Here is a tiny trained network, its code and every weight. The questions are about switching its units off for an input and a class, where a switched-off unit gives its printed mean instead of its output.

import numpy as np


def w(rows, s, z=0):
    codes = np.array(rows[::2]) - 128.0
    scale = np.full(codes.shape[1], s)
    scale[-1] = z or s
    return codes * scale


def norm(h):
    return h / np.sqrt((h * h).mean(-1, keepdims=True) + 1e-5)


def f(y):
    return y / 2 * (1 + np.tanh(0.7978845608 * (y + 0.044715 * y**3)))


def log_softmax(a):
    a = a - a.max(-1, keepdims=True)
    return a - np.log(np.exp(a).sum(-1, keepdims=True))


def net(x, mask):
    res = np.array(x, float).reshape(1, 7) / 4 @ E
    u = 0
    for l in range(2):
        y = f(norm(res) @ A[l][:, :-1].T + A[l][:, -1])
        res = res + np.where(mask[u : u + 14], y, B[l][:, -1]) @ B[l][:, :-1]
        u += 14
    return log_softmax(norm(res)[-1] @ U[:, :-1].T + U[:, -1])


A, B = {}, {}
E = w([
[134,200,53],'x0',
[2,109,97],'x1',
[130,128,128],'x2',
[129,130,129],'x3',
[127,129,127],'x4',
[56,198,179],'x5',
[130,128,128],'x6',
],0.0062)
A[0] = w([
[179,244,241,21],'0.n0',
[236,159,161,167],'0.n1',
[148,133,224,30],'0.n2',
[130,156,89,53],'0.n3',
[139,131,184,104],'0.n4',
[142,195,77,157],'0.n5',
[103,211,194,220],'0.n6',
[180,253,139,5],'0.n7',
[103,43,71,67],'0.n8',
[126,121,134,172],'0.n9',
[130,147,110,76],'0.n10',
[123,69,209,247],'0.n11',
[82,222,189,156],'0.n12',
[137,210,47,142],'0.n13',
],0.011,0.003)
B[0] = w([
[128,137,250,229],'0.n0',
[138,76,45,253],'0.n1',
[164,71,179,158],'0.n2',
[128,166,146,125],'0.n3',
[152,100,152,145],'0.n4',
[123,197,120,187],'0.n5',
[188,102,102,244],'0.n6',
[204,211,108,201],'0.n7',
[77,152,150,166],'0.n8',
[120,116,120,143],'0.n9',
[132,147,138,120],'0.n10',
[79,63,171,232],'0.n11',
[169,88,70,242],'0.n12',
[124,225,128,209],'0.n13',
],0.026,0.005)
A[1] = w([
[141,68,99,128],'1.n0',
[113,56,90,158],'1.n1',
[127,101,115,106],'1.n2',
[110,156,118,88],'1.n3',
[94,173,30,204],'1.n4',
[184,97,113,101],'1.n5',
[88,217,150,30],'1.n6',
[147,125,252,58],'1.n7',
[94,168,145,81],'1.n8',
[120,129,124,81],'1.n9',
[163,189,60,238],'1.n10',
[67,50,125,178],'1.n11',
[106,147,66,1],'1.n12',
[11,191,189,68],'1.n13',
],0.015,0.0027)
B[1] = w([
[133,169,198,192],'1.n0',
[146,199,193,217],'1.n1',
[135,144,153,143],'1.n2',
[146,100,159,130],'1.n3',
[137,21,155,226],'1.n4',
[74,148,160,178],'1.n5',
[146,67,246,164],'1.n6',
[95,69,80,165],'1.n7',
[109,109,163,132],'1.n8',
[142,122,137,120],'1.n9',
[83,85,32,255],'1.n10',
[188,225,87,246],'1.n11',
[132,104,83,145],'1.n12',
[2,159,103,183],'1.n13',
],0.031,0.0074)
U = w([
[188,229,186,246],'0',
[121,5,46,219],'1',
[183,31,223,59],'2',
[223,151,46,44],'3',
[24,221,135,3],'4',
[15,52,155,95],'5',
],0.015,0.0022)

Each question gives the input, the list of numbers given to net, and the class t.
The units are the neurons (one row each of A and B). Each row of codes is followed by its name. A weight is (code - 128) times the scale printed after its matrix; where a second scale follows, it is the last column's (A, B and U).
mask holds one flag per neuron, layer by layer. A switched-off neuron (its flag False) gives its mean, the last column of its row in B, instead of its output. The means were averaged over made-up inputs and are rounded, as every weight is.
A unit's drop is (log p(t) with every unit on - log p(t) with that unit switched off) / (log p(t) with every unit on - log p(t) with every unit switched off).
The circuit of an input: a set's keep is (log p(t) with only the set's units on - log p(t) with every unit switched off) / (log p(t) with every unit on - log p(t) with every unit switched off). Starting from the 12 units with the biggest drops (on a tie, the unit counted first), units are removed one at a time, each time the one whose removal leaves the highest keep (on an exact tie, the one counted first), for as long as the keep stays at least 0.8.
units of the circuit, in order: the units of the circuit, biggest drop first
unit that matters most: the unit with the biggest drop
top k neurons: the k neurons with the biggest drops, biggest first
top k neurons in layer l: the k neurons of layer l with the biggest drops, biggest first
drop when u is switched off: that unit's drop, to one decimal
input [8,5,1,-6,-5,2,4], class 1: units of the circuit, in order	[1.n10]
input [0,1,-8,-5,3,-2,6], class 4: top 3 neurons	[1.n13, 0.n7, 0.n13]
input [1,-4,-7,-3,8,-7,7], class 1: top 2 neurons	[0.n0, 0.n11]
input [-1,8,-4,-5,-8,-6,-3], class 4: top 2 neurons in layer 0	[0.n8, 0.n13]
input [7,7,5,1,-7,2,1], class 1: top 2 neurons in layer 0	[0.n0, 0.n11]
input [4,1,-7,3,8,6,-3], class 1: top 2 neurons in layer 1	[1.n10, 1.n11]
input [-3,4,-4,-2,-8,-7,7], class 4: top 2 neurons in layer 0	[0.n8, 0.n1]
input [-2,1,-8,-8,3,0,-3], class 4: top 2 neurons	[0.n1, 0.n12]
input [-3,-3,-5,-8,-3,3,8], class 2: top 2 neurons	[0.n0, 1.n10]
input [0,-2,-5,2,3,-3,-8], class 0: top 2 neurons in layer 1	[1.n1, 1.n0]
input [0,3,-5,4,-5,1,6], class 0: top 2 neurons	[0.n7, 0.n13]
input [4,4,-3,4,5,0,1], class 5: top 2 neurons in layer 1	[1.n6, 1.n13]
input [7,3,6,1,3,0,5], class 5: top 2 neurons in layer 0	[0.n1, 0.n13]
input [3,-3,-6,2,-6,8,6], class 3: units of the circuit, in order	[0.n12]
input [2,-6,4,-1,1,7,1], class 3: top 3 neurons	[0.n7, 1.n1, 1.n4]
input [-4,-3,-6,-2,-2,2,-1], class 2: top 2 neurons in layer 0	[0.n0, 0.n2]
input [8,-7,1,-4,-2,-1,8], class 1: top 4 neurons in layer 1	[1.n10, 1.n11, 1.n4, 1.n1]
input [6,0,-7,-3,-2,7,5], class 3: top 2 neurons	[0.n7, 0.n1]
input [7,1,1,3,0,-8,4], class 5: drop when 0.n6 is switched off	0.3
input [-1,8,-8,-3,5,4,-2], class 0: unit that matters most	0.n7
input [-7,1,3,-7,-1,-5,5], class 4: drop when 0.n1 is switched off	0.2
input [4,1,2,-4,3,-2,3], class 5: drop when 1.n6 is switched off	0.2
